Group, then class
[-20  15  23 -12  10 -31 -15  -7  17 -27  -1  -1 -48 -55  -5 -15 -27  15] | (23).V
[-30 -36   1  -2 -11   7   4 -16 -14  15  13  -9  34   2  -9 -13  -7  15] | (23).L
[-26 -11  32 -11  48 -20  22  48  -8 -12 -30   6 -33 -77  -2 -16 -17  16] | (23).V
[-15  -2  22  -8   5  -2   0  -4 -21 -41 -15  13 -50 -32 -16  -5 -21  -1] | (23).V
[ -1  -1  18   5   3 -16  -2   2 -11   0  -4  18 -25 -35 -24  -3   0   8] | (23).K
[ 38  35  11  -7  39  -6   2 -14   9 -53 -15  17 -49  -3 -11   7 -11  -3] | (30).S
[ -8  18 -23 -10  23 -18  -7   7  14 -67   2 -10 -76  -1  -6   6 -22   2] | (30).Q
[-42  26  24 -17  22 -20  32   4 -10 -36  -6 -21 -94 -31  -6 -15 -28  11] | (31).C
[-18 -14   5   5 -38  -3   7  -5  -2  11  24 -30  -5 -17  -2   5 -26  10] | (23).K
[  3  22  -3 -20  48 -14   6  -1  15 -63  -6   1 -63 -21   3 -13 -30  -8] | (30).Q
[-37  -3  27   2  23 -14  11 -10 -16   3 -12  11 -67 -12 -28   4 -20 -10] | (23).V
[-19  36   2 -17  32   6   9  -5  12 -55 -13   4 -63   9 -13  -4 -14  -8] | (30).E
[-29 -19   5  24 -33   8   4   3  -4 -31  31  -8 -55 -38 -15  11 -24  10] | (23).V

Group, then class
[ -7 -14 -20 -38  28  10  20 -13 -15  14   6 -15  -7  -7   7  -1  33  14] | R.(37)
[-16  -1 -23 -62  39  19  12  -6 -22   6  -7  -2 -19  -3  35  -7   6 -10] | R.(37)
[-27 -10 -12 -60  19  37   6 -10 -19   6   1 -22 -16 -13  -5  17  35  13] | R.(37)
[ -6  -6 -39  -2  -1  23  17  -5   6  26 -53   1  12 -16  11 -15   8  11] | B.(50)
[ -9 -23 -49 -44  27  16  11 -13  -3  41  -1  14  -5   7  32 -44  82 -12] | J.(55)
[-15  -7 -38 -36  38  33  22   4 -23  47  19  14  -8 -10  16 -27  18   8] | R.(51)
[  7 -13 -14   7 -14  -4 -40 -15  16   8 -10  11   1   7 -21  -4   4 -20] | J.(38)
[-28  10 -47 -32  28  10 -11   5   4  56 -17  15  11  12  16 -21 -30  20] | B.(50)
[ -2 -10  13   0  18  -5  -4 -16   1 -12 -18  -5  -1 -15  10  10   7 -14] | R.(37)
[ -2   0 -19   4   7  -3   9 -31  -1  45   0   1   6  10   7  -5  -6   4] | B.(50)
[  0  -5   1  -9   2  -5 -33   3  12  26 -13  14  22   8 -20 -24  10 -12] | J.(38)
[  7 -16 -48 -14  19  46  12   5  30  41 -10  -1   8  28  -7   3   8   6] | B.(48)
[ -5  -1   5 -17  27   8  20  -3   2  35  -6 -17  -1 -14 -14  18  17   4] | R.(42)
[ 12  -8   3  -8   5  19 -38  -7  15  10  -9 -13   2   5  -6 -19   6 -31] | J.(55)
[  5 -10 -27  15  16 -15 -10 -18  14  83 -25  21  -3  14  23 -18  21 -12] | B.(48)
[  5 -11   3 -25  34  13  13 -11 -17  34   1 -10 -19  -8   5  -4   0   0] | R.(37)
[ -2  -8 -10  -8  17  15   5  -5  -1  65  -1 -14  -8   6  -1 -11   8  -7] | R.(51)
[  9  -3 -33 -19  19  -1  25  -5   1  75   4  11   6  14  -4 -24   9   5] | B.(50)
[ -7 -17   3 -26  31  39  27  -9 -20  27  11  -3  -3 -14   2 -13  17  10] | R.(37)
[-21 -10 -46 -42  21  24   5   2  -2 122  -3  -6  -5  29   3 -22  21   3] | B.(61)
[ -6  -7 -31   2   1  -7  -1 -19   5  59 -17   0  -2  16  11 -24  -4 -41] | B.(48)
[-13 -10 -15 -71  46  48 -10   2  -3  47   0   2 -14  -7  13 -15  29   3] | R.(51)
[-19 -13 -24 -38  10  28  -8  -9   1   9   1   1  -9  19 -16 -21   2 -14] | J.(55)
[-26  -2 -14 -20   6  10  -1  -4   1  46  -2   4  -1  14   8  -7  32  -2] | B.(48)
[ -2 -10 -16 -25  13   9 -27 -14   6  12 -14  16  -2  -2   3  -1  25 -17] | J.(60)
[-25   5 -13 -25  38  14  11 -22  -8  41 -35  -3  -1   1   9  10   8  17] | R.(42)
[-11  -3 -26 -34  14  10 -22 -17   9   9   3   3  -9   0   3 -22   8 -17] | J.(55)
[-15 -20 -37 -26  19  21  -9 -14  -1  40 -11   3  -3  -9 -12 -24  24  -1] | J.(38)
[ -1  -5  10  -7  22 -14  -7 -22   2  54  -9   6  -3 -10  10 -20  13  -6] | R.(51)
[  1 -28 -30  10 -11  -1 -19  -2  14  51 -21   5   3  10  11 -11  24  12] | B.(48)
[ 14  -8  -9  23   6   4 -23  -4  22  14  -9  -8   4   0 -16 -28  -3  -5] | J.(60)
[ -2  -7 -19   1  17   5 -24  -5  -8   5 -10   8   3  -3  -2   3  -5 -25] | J.(55)
[  0 -11 -22  -1   6   6 -28  -1  18  47  -9   3  -4  -2   5 -24  -8 -23] | J.(60)
[ -9  -4 -14 -38  42  31   4   6  -8   9  -4  -9 -12  13   7  -2  18  -5] | R.(42)
[-15 -15 -46 -21  12  28  -7 -14  -2  24 -14  10  -5  -9  -5 -32  27  -2] | J.(55)
[-16  -6 -31 -40  34  -2  40  -6 -13  36 -15 -13 -11   2  -3   3  27  30] | R.(42)
[-10 -17 -44 -34   9  28 -33  -5   7  -4  -7   4  -5  -8  -9  -8  15  -3] | J.(60)
[-25 -25 -65 -71  21  37 -10  -9   0  90 -18  20 -16  10   8 -55  49  -7] | J.(38)
[  0 -15 -17  -2  19  -2  -9 -18  20  57 -20  14  -4   5   3 -16   8   0] | B.(48)
[ -1   3  13  -2  16   0 -19 -14   7  13  17   9  -1   6  16  -8   3 -35] | J.(60)
[  -5  -12   12  -18    1   17    5    1   -5   13    6 -122   -7   17
   -4   14    4    3] | R.(51)
[  1 -12 -24  -4   8  52  -4  -7   9  32  -2  15   6   3   2  -5   9 -18] | J.(38)

Group and class of each row
[  2  -9   1  10  15 -12  10  -4   7  10  -5 -17  -9  48  13   4 -15   6] | miko.[70]
[ 14  -9   8   7  -3 -17  -3  11  -3   8 -14  -8  -5 -32  -9  15  -2   1] | dekid.[55]
[  6  -6  13  10  11 -13   5   2  -3   1 -23  -1  -1   2  -3   1  -3   9] | dekid.[55]
[ 12  15  10 -11  -1 -12   6 -13   9 -21  26  19  13  23   0 -16   5 -12] | Gefik.[72]
[-24   1  -8   1  18 -16   5 -11   4 -14  13  -8   4  -5   9   5   4  -8] | Gefik.[72]
[-14 -10 -17   2  13 -13   3  -2   7  -3  25  -9   2 -15   5   7  -3   1] | Gefik.[62]
[  2   6  -2  -1   7  -3  10 -18  -2 -14  16   0  -1   9  10 -15   0  -3] | Gefik.[72]
[  3   0 -10   0  21  -8  -2  -2   9  -4  25  -3  10   2   6  -9  -2  11] | zise.[63]
[ -3   9  -3  -3  16  -4   6 -17  10 -16  25   1   8  31  18 -13  -8  -4] | Gefik.[72]
[ 17 -10  13  11  18  -7 -10  12   8   9 -13   0  -2  28   6  -7  -8  -1] | miko.[70]
[ 22  -6   6  15  18 -12  -4   5   5   7 -13 -24  -5  54  13   2 -10  15] | miko.[70]
[ 24  -4   9   0  21   4  -3   4 -12  -3 -16  -5   1   4   3  -7  -3  10] | miko.[75]
[-23  11  -5  -9   4  -6   8  -3   6 -12  21   9  11 -20  -5  -5   5   3] | zise.[63]
[ 12  -9  22  -3   0  -9  -1  -4 -12  -3 -12   4   9   1  -6  13   1  -4] | dekid.[71]
[ 16   9   2   9  -2  -8  12   4   7   9   4 -12  -4  -6  -2 -10   1   8] | zise.[76]
[ 21   0  16   2   9   0  14 -11 -11  -3 -22 -11 -10   9   8  -5  -5   9] | dekid.[51]
[ -7  -9   6  11  17  -4  -3  10   5   9  -6 -10   3  53   7   4  -9  -4] | miko.[70]
[ -3  -8  17  -6   4 -11   2  -9 -16 -10 -30  -8   0  -4  -1  13  -2 -10] | dekid.[51]
[ -1 -18  -1  12  15  -4  -4  23  -7  13 -10 -13   6  22  10  17  -9  10] | miko.[75]
[ 11  -4  -5  -4   5 -21  -2  -1  -2 -12   8   2   4 -22   3   7   5   5] | Gefik.[69]
[ 11 -16  -3   6  20  -7 -21  22  -5   8 -15 -10  14 -13  -2  21   0   0] | miko.[61]
[ 11 -10  10   2  15  -5  -3   8  -3  10 -10  -9   6  15  -2   0  -9   1] | miko.[75]
[-23   2 -12   2   6 -15  12 -10   0  -7  16  -6  -1   7   4   8  -3   3] | Gefik.[72]
[ 11   8 -12  -1  10   2 -18   7   4  -5  24   5  10 -19  -1 -22   3   9] | zise.[76]
[ -4 -11   6  -2  11  -2  -6  12  -1   6  -8   2  15  -7  -4  15  -2  -7] | miko.[61]
[  8   6 -12  -2  -2   3  -3  -1   2  -4  15  -1  -1  -7  10 -12   8   8] | zise.[59]
[  1   2  -6   1   4 -12  10   0  17  -7  24  -9   3 -41  -9  -9   8  -4] | zise.[63]
[ 40  -4  18   4   0  -8   3   0  -9  -4 -16  -1   3  -1   0  -4   2   5] | dekid.[55]
[  0  14   4  -3   6 -10  11  -6   8   0  20   7  12   1   2 -27   0   8] | zise.[59]
[ 13 -14   9   4  16 -13 -13  18   1  13 -13 -11   8  13  -2  17  -4   7] | miko.[70]
[ 26 -14  19   5   1 -16  -8  -2  -3   2 -18  -8  -3   2  -2  10 -10   2] | dekid.[71]
[  6 -12  13   8  10 -11   2  -9  -7   0 -18  -9  -2  -9   7  21  -5 -11] | dekid.[55]
[ 16   0  -7  13  -4  -4   1   3  12  -6  25   3   9 -13  -4 -16   6   7] | zise.[59]
[  2  14  -6  -7 -12 -26   4 -10   3 -17  16   9   5 -14   5  -1  14  -5] | Gefik.[72]
[ -4  -1  -2   5  10 -20   7  -9   0  -3  13  -9   2 -10  13   5  -2   4] | Gefik.[69]
[ 32  -2  33   3   3  -8   4  -9   4  -2 -13   1 -10  -1  -7  -4   2 -15] | dekid.[71]
[ 10 -10  -3   9  18   3  -5   9  -7   4  -5  -5  -3  29   8   3 -14  11] | miko.[70]
[ 13  -8  19  -4   8  -1   7  -8 -14  -1 -19  -5  -1   2   2   6  -4   3] | dekid.[51]
[ 28   2  20   5  -2  -1   8 -15   1  -2  -9   5 -12  20  10 -16 -11  -6] | dekid.[55]
[  2   2 -18   1   9 -11   1  -1   8  -6  24  -4   7 -27   1   1   4   3] | zise.[76]
[  9   8   1  -3   1 -13   3  -4   7 -12  15   0   4 -17   2 -11  -2   0] | zise.[76]
[-10 -16  -3   9  19  -2 -13  13  -3   3  -1  -6  17  26   6  18  -9   3] | miko.[61]
[-16   5 -11   4   4  -5  11 -14  13  -4  14  -6  -2   1   9  -2  -3  -8] | Gefik.[72]
[  6  -1 -15  -9  -8  -8 -12   0   4  -9  18   2  11 -24   4   7   7  -4] | Gefik.[62]
[ 11 -10   4   6   5  -9 -11  24  -1   9 -19  -7   1  13  -4   5   3   7] | miko.[70]
[ -2   4  -3  -3  12 -16   9   7   7  -4  21   0   8 -19  -9  -9   2   7] | zise.[76]
[ 24 -13  17   5   5  -8  -8   0 -13   1 -17  -3  -3 -13  -1   6  -2   7] | dekid.[51]
[  6  -6   2   8   9  -3  -3  10  -1   1  -2  -9   1  20   0   3 -10  12] | miko.[70]
[ -1   7   2 -19  -4  -2  -2 -12  -3 -17  11  13  12 -15  -2   7   8  -8] | Gefik.[62]
[ -6   4   1   2  11 -10   5 -17   8  -6  11  -3  -2   6   8  -4  -6   3] | Gefik.[69]
[  0  -7 -12   1   3 -13  -4  -2  10   0  14 -17   4 -30   7   9   0   3] | zise.[59]

Group, then class
[ -7  -5 -14  -8   0   6  -4 -11 -29 -50  -9   4   0  -2  38  -5  27  -7] | betur.fid
[-36  -5  14 -19   1   5 -10  18  16   2  -6  -7 -14   8  12 -22   4 -20] | givib.puvo
[ -4   1   4  13   5  13 -18 -10 -17  -5   0  -7 -26  15  28  20   7   6] | kuro.Fol
[  7 -35 -11  -4   3   3  22 -14   4 -12   5  21   1  -1  26  -9  20  -4] | betur.fid
[ 23 -26  -3   1   7   3  32  -9   6 -13   8   6  -6  -1   5   2   6   9] | betur.fid
[-30  -3   0   1  -4  -7   1   0  13   8  -5  -5  19   3  21 -14 -21 -19] | givib.nid
[-55  24  24 -34   8  32 -26 -29 -10  16  -5 -25 -52   8  40  17  30 -26] | kuro.Fol
[-33  62  37 -15   9  49  19 -37  14  17   3 -30 -56  15  19  17  17 -24] | kuro.rafu
[ -6  -7   7  16  11  21  34 -35   7  -2  -7   4 -13  -2  17   4  -5 -10] | betur.fid
[-42  -7   4 -21  -6  21 -29   2 -14  -3   0 -23 -32   5  38   5  30  -2] | kuro.Fol
[-11 -33 -14 -26   4  -3  20  -5 -24 -10   0  11 -13   0  50  -1  26  -5] | betur.fid
[-37  -1  23 -16   1  86 -14  -4  -9   3 -14 -13 -42   1  31  15  13 -10] | kuro.Fol
[-22 -22 -15  -7   7   9  25 -19  -9  -8  -6  17   0   3  26  -7  10 -13] | betur.Ruka
[ -7   6   6  17  17  22  22  -8   3  -5  -8  -5 -16 -10  -8   1  -3   9] | kuro.rafu
[-41  38   1 -16  -9  15  -9  -8 -22  -2  -2 -14  -1   0  34   6  30 -17] | kuro.rafu
[-10  13   2   2   8  20  13 -15  -2   5 -18 -10 -16  -4  -1  -3  -9   2] | kuro.rafu
[-16  -8   2 -16   2  -4 -20  16  -1   0   0   1  -9   2  22   2   9 -14] | givib.puvo
[-29  -4  -7 -10   1  16  24 -25  -3   7  -5  -7 -11  -7  34  -7  18 -13] | betur.Ruka
[ -6  -6  -7   6  -2  -9 -26  16 -36  -4 -13  -4   1 -13  10  -4  26  12] | kuro.rafu
[-39 -11   4 -18  -3 -12 -13  17 -13  -4   6   5  -1 -12  29  -3  18 -36] | givib.nid
[  0 -28 -13  -2   4  20  25 -24   3   1  -5  -9  -1  -3  10 -15   0   7] | betur.Ruka
[-11 -12   6  -1  -2  16   3 -21  14  -4  -7  -5   1   9  23   1   6 -13] | betur.Ruka
[-46   9   6 -31   1  18  14   6   8   0   6  -7 -24   4  15  -5  22 -21] | nata.fova
[-49  -2  19 -32  19  23 -40  -1 -11  13  11 -32 -47  10  48   0  33 -17] | kuro.Fol
[-54   5  -3 -36  -4   8   9  10  16  10   5   1   4  -2  13  -2  27 -17] | nata.bise
[-21   0  -5 -11   3  13  21 -14  -5   7   8  -6 -16  -5  21  -5  19   1] | betur.Ruka

Group and class of each row
[ -6  22  -5   5 -18 -39   1  10   9   4  -6 -19  13   3   8 -21 -15   4] | (92).<25>
[ 16 -26  -2  13   3  -7   8  19  34  17  11  16  18 -10  21 -17 -31  12] | (94).<38>
[-24   5   9   8 -17 -50 -15   6  13   4  -3  -7  26  -6  23 -21 -12  41] | (97).<37>
[  2  22  -8   6 -14 -37  -8   5  -8  -6  -7 -10  -3  -4  12 -18  -2  16] | (97).<37>
[  9 -19 -17   6 -11  -2   5   6  35  15   1   7   2 -15  69 -24 -21   6] | (94).<38>
